Below is a small trained network, with its code and all its weights. Each question gives an input and a target symbol and asks what happens when units are switched off, that is, made to give their printed mean instead of their output.

import numpy as np


def w(rows, s, z=0):
    codes = np.array(rows[::2]) - 128.0
    scale = np.full(codes.shape[1], s)
    scale[-1] = z or s
    return codes * scale


def f(y):
    return np.maximum(y, 0)


def softmax(a):
    e = np.exp(a - a.max(-1, keepdims=True))
    return e / e.sum(-1, keepdims=True)


def log_softmax(a):
    a = a - a.max(-1, keepdims=True)
    return a - np.log(np.exp(a).sum(-1, keepdims=True))


def net(x, mask):
    ids = ['αζηλστψ'.index(c) for c in x.split()]
    T = len(ids)
    res = E[ids] + P[:T]
    u = 0
    for l in range(2):
        q, k, v = (res @ M[l].T for M in (Q, K, V))
        z = softmax(np.where(np.tri(T) > 0, q @ k.T / 2**0.5, -1e9)) @ v
        res = res + np.where(mask[u], z, O[l][:, -1]) @ O[l][:, :-1]
        u += 1
        y = f(res @ A[l][:, :-1].T + A[l][:, -1])
        res = res + np.where(mask[u : u + 12], y, B[l][:, -1]) @ B[l][:, :-1]
        u += 12
    return log_softmax(res[-1] @ U[:, :-1].T + U[:, -1])


Q, K, V, O, A, B = {}, {}, {}, {}, {}, {}
E = w([
[105,123,187,148,121,253,50,82,108,133,126,137],'α',
[137,29,213,121,107,101,116,121,120,119,144,166],'ζ',
[89,75,133,139,62,187,125,183,182,141,97,92],'η',
[140,175,69,123,49,98,160,206,117,103,191,169],'λ',
[167,117,155,100,163,58,98,119,118,104,126,172],'σ',
[123,98,53,120,153,113,154,125,143,138,183,150],'τ',
[141,144,68,133,132,93,100,172,81,131,134,122],'ψ',
],0.025)
P = w([
[126,125,173,152,219,159,142,231,109,23,189,124],'0',
[185,132,165,171,176,205,210,139,1,137,126,81],'1',
[143,101,148,147,153,186,73,152,119,28,253,179],'2',
[80,99,195,182,150,134,186,120,29,175,165,171],'3',
[136,138,79,184,45,188,25,109,102,108,174,123],'4',
[53,124,130,101,99,152,216,86,61,149,213,212],'5',
[152,105,60,204,46,164,156,81,94,220,108,149],'6',
[123,62,74,121,87,130,99,30,173,95,204,235],'7',
[56,119,156,144,105,56,169,75,37,180,110,217],'8',
],0.0087)
Q[0] = w([
[155,108,161,254,91,120,109,157,82,155,105,182],'0.h1',
[147,241,147,144,161,90,196,96,211,114,44,65],'0.h1',
],0.0082)
K[0] = w([
[50,118,126,53,184,124,176,98,232,143,211,189],'0.h1',
[113,163,254,124,153,144,143,238,91,31,149,104],'0.h1',
],0.0062)
V[0] = w([
[207,254,184,144,28,155,90,179,148,215,98,245],'0.h1',
[187,213,130,57,195,43,107,90,92,117,122,180],'0.h1',
],0.004)
O[0] = w([
[124,150,237,115,138,111,63,174,251,185,54,77,2],'0.h1',
[83,89,79,31,145,206,80,241,103,129,158,164,73],'0.h1',
],0.011,0.0033)
A[0] = w([
[102,181,165,8,8,68,56,64,154,230,138,135,187],'0.n1',
[116,116,124,144,37,76,107,164,131,77,109,158,124],'0.n2',
[102,197,72,135,187,87,61,132,136,167,61,176,155],'0.n3',
[134,65,82,126,112,77,142,123,35,225,162,76,168],'0.n4',
[95,185,106,24,100,55,63,35,105,81,92,141,118],'0.n5',
[117,141,92,157,51,133,80,109,73,169,118,105,120],'0.n6',
[144,168,98,165,82,34,23,70,89,120,109,101,115],'0.n7',
[151,147,68,103,227,2,91,218,143,86,81,120,252],'0.n8',
[52,106,184,144,92,74,50,162,144,107,149,58,96],'0.n9',
[183,67,164,102,154,131,138,125,141,155,118,103,159],'0.n10',
[82,112,110,123,78,181,150,204,182,89,114,189,86],'0.n11',
[44,47,127,171,102,215,130,94,160,107,65,109,146],'0.n12',
],0.0059,0.0029)
B[0] = w([
[139,108,120,136,137,165,97,109,113,205,205,123,168],'0.n1',
[124,107,150,123,112,84,62,30,73,151,101,83,204],'0.n2',
[110,147,90,158,74,162,182,126,118,121,238,220,146],'0.n3',
[41,167,102,120,135,113,114,112,115,121,117,153,255],'0.n4',
[94,25,111,126,96,183,185,138,97,123,140,139,158],'0.n5',
[109,138,103,147,137,52,185,143,119,115,114,184,187],'0.n6',
[149,104,120,137,135,189,148,106,115,96,175,162,169],'0.n7',
[31,117,180,216,49,152,100,94,119,125,159,96,193],'0.n8',
[180,163,112,109,62,160,145,101,172,97,157,93,160],'0.n9',
[129,148,135,169,18,161,99,188,141,203,133,106,174],'0.n10',
[131,3,100,106,111,139,209,140,121,107,122,125,166],'0.n11',
[132,129,125,32,146,101,149,122,90,93,163,193,225],'0.n12',
],0.0074,0.0073)
Q[1] = w([
[25,190,234,47,145,85,255,123,43,187,169,103],'1.h1',
[94,70,153,166,8,164,98,67,133,82,243,90],'1.h1',
],0.0052)
K[1] = w([
[118,107,67,80,75,116,29,47,181,1,189,132],'1.h1',
[82,126,60,77,96,114,136,35,171,247,138,219],'1.h1',
],0.0054)
V[1] = w([
[205,65,255,79,92,84,158,185,80,203,171,79],'1.h1',
[84,158,73,92,92,42,234,141,167,145,169,68],'1.h1',
],0.0063)
O[1] = w([
[77,90,119,101,172,111,135,82,146,140,203,49,5],'1.h1',
[118,88,208,124,165,41,86,126,7,164,168,122,36],'1.h1',
],0.015,0.0021)
A[1] = w([
[151,118,192,90,121,211,149,141,85,70,156,14,81],'1.n1',
[122,182,54,114,218,108,166,77,174,123,180,50,70],'1.n2',
[164,146,180,76,106,158,123,173,198,186,195,59,184],'1.n3',
[183,101,188,114,181,91,101,154,62,95,1,192,4],'1.n4',
[142,91,82,144,72,102,128,115,160,109,53,116,152],'1.n5',
[117,162,109,68,149,145,113,74,140,136,142,42,77],'1.n6',
[130,127,103,159,163,136,142,99,118,111,55,116,155],'1.n7',
[152,129,156,149,31,117,121,128,126,77,165,142,156],'1.n8',
[122,132,142,189,175,139,18,213,153,141,48,138,183],'1.n9',
[72,115,68,124,186,73,72,134,132,161,113,187,151],'1.n10',
[177,139,85,138,107,76,170,153,130,98,185,137,246],'1.n11',
[116,170,128,162,148,149,87,77,116,169,171,125,140],'1.n12',
],0.0078,0.003)
B[1] = w([
[155,150,99,117,74,111,114,125,129,156,181,118,173],'1.n1',
[111,82,149,121,188,89,134,143,103,158,98,255,174],'1.n2',
[176,88,138,192,160,120,90,181,161,171,115,119,180],'1.n3',
[148,138,70,146,112,106,149,151,190,126,129,81,245],'1.n4',
[154,173,175,160,166,135,129,154,123,90,129,141,158],'1.n5',
[139,98,125,157,119,91,167,173,55,92,143,186,167],'1.n6',
[115,79,192,101,89,94,137,157,160,117,131,133,139],'1.n7',
[101,106,142,104,103,104,158,64,157,141,114,103,247],'1.n8',
[90,112,137,54,150,63,109,93,77,104,87,205,138],'1.n9',
[101,154,163,91,139,101,74,169,139,155,169,82,178],'1.n10',
[156,98,159,171,128,131,81,132,109,74,46,111,200],'1.n11',
[195,89,169,117,160,87,182,181,125,64,146,60,164],'1.n12',
],0.0086,0.015)
U = w([
[110,162,253,105,97,131,73,250,109,163,188,119,122],'α',
[79,82,31,77,67,177,54,173,112,183,158,84,108],'ζ',
[58,130,240,70,57,134,36,131,80,184,97,209,195],'η',
[111,172,185,129,173,90,146,87,104,79,154,76,85],'λ',
[135,189,126,79,105,63,124,189,143,141,190,150,2],'σ',
[74,134,149,247,145,142,69,123,169,160,94,116,135],'τ',
[111,77,99,136,186,104,151,142,65,88,130,174,148],'ψ',
],0.0052,0.0024)

Each question gives the input, a string of symbols that net reads in full, and the target symbol t.
The units are the heads (2 rows each of Q, K, V and O) and the neurons (one row each of A and B). Each row of codes is followed by its name. A weight is (code - 128) times the scale printed after its matrix; where a second scale follows, it is the last column's (O, A, B and U).
mask holds one flag per unit, layer by layer, with each layer's heads first. A switched-off unit (its flag False) gives its mean, the last column of its rows in O or B, instead of its output. The means were averaged over made-up inputs and are rounded, as every weight is.
A unit's drop is (log p(t) with every unit on - log p(t) with that unit switched off) / (log p(t) with every unit on - log p(t) with every unit switched off).
The circuit of an input: a set's keep is (log p(t) with only the set's units on - log p(t) with every unit switched off) / (log p(t) with every unit on - log p(t) with every unit switched off). Starting from the 12 units with the biggest drops (on a tie, the unit counted first), units are removed one at a time, each time the one whose removal leaves the highest keep (on an exact tie, the one counted first), for as long as the keep stays at least 0.8.
units of the circuit, in order: the units of the circuit, biggest drop first
top k neurons: the k neurons with the biggest drops, biggest first
k most important neurons of layer l: the k neurons of layer l with the biggest drops, biggest first
input ψ α σ ζ ζ ζ α ψ, target τ: units of the circuit, in order : (1.h1, 0.n12, 0.n8, 1.n5)
input α τ ζ σ ζ λ, target ψ: top 3 neurons : (0.n11, 0.n8, 1.n11)
input α ζ λ ζ σ, target ψ: units of the circuit, in order : (1.h1, 1.n2, 1.n6, 0.n7)
input ψ ψ η, target η: units of the circuit, in order : (1.h1, 1.n4)
input τ ζ ζ ψ α ζ λ, target ψ: units of the circuit, in order : (0.h1, 1.n11)
input τ ζ ψ α σ σ, target η: units of the circuit, in order : (0.h1, 0.n8, 1.n4)
input ζ η η σ, target λ: 2 most important neurons of layer 0 : (0.n4, 0.n8)
input λ ψ σ η τ ψ, target η: units of the circuit, in order : (1.h1)
input α ζ ψ ζ ζ λ σ λ η, target α: units of the circuit, in order : (0.h1, 1.h1)
input η τ η ζ α λ λ, target η: units of the circuit, in order : (1.h1, 0.n2)
input ζ ζ ζ ζ σ ζ ζ η η, target λ: top 2 neurons : (0.n12, 0.n4)
input ψ ψ ψ η α, target λ: units of the circuit, in order : (0.h1, 1.n12, 1.h1)
input σ τ τ λ ψ ζ η ζ α, target ψ: units of the circuit, in order : (0.h1, 1.n12)
input ζ ζ ζ ψ α α σ ζ, target ζ: units of the circuit, in order : (1.h1, 0.h1)
input α ζ α α, target τ: units of the circuit, in order : (1.h1)
input η ζ ζ η ζ ζ ψ σ, target η: top 3 neurons : (0.n4, 0.n3, 0.n6)
input ζ α ζ ζ ζ λ λ, target α: units of the circuit, in order : (0.h1, 1.h1, 0.n1)
input α λ η α, target λ: top 2 neurons : (1.n12, 0.n12)
input α α ζ ζ ψ, target ψ: units of the circuit, in order : (0.n7, 1.h1, 1.n2)
input ζ ψ ζ η, target ψ: top 2 neurons : (0.n12, 1.n2)
input α σ ζ σ λ, target ζ: top 3 neurons : (0.n11, 0.n1, 0.n4)
input ζ σ ψ λ η σ λ α σ, target τ: top 3 neurons : (0.n12, 0.n8, 0.n1)
input η λ σ, target α: top neuron : (0.n4)
input ψ α ψ, target τ: top 3 neurons : (0.n12, 0.n8, 1.n5)
input σ τ α σ η τ λ α τ, target η: 2 most important neurons of layer 0 : (0.n6, 0.n4)
input λ ζ ζ η σ, target λ: top 2 neurons : (1.n12, 0.n8)
input α τ ζ λ α ζ η, target ψ: top 2 neurons : (0.n11, 0.n12)
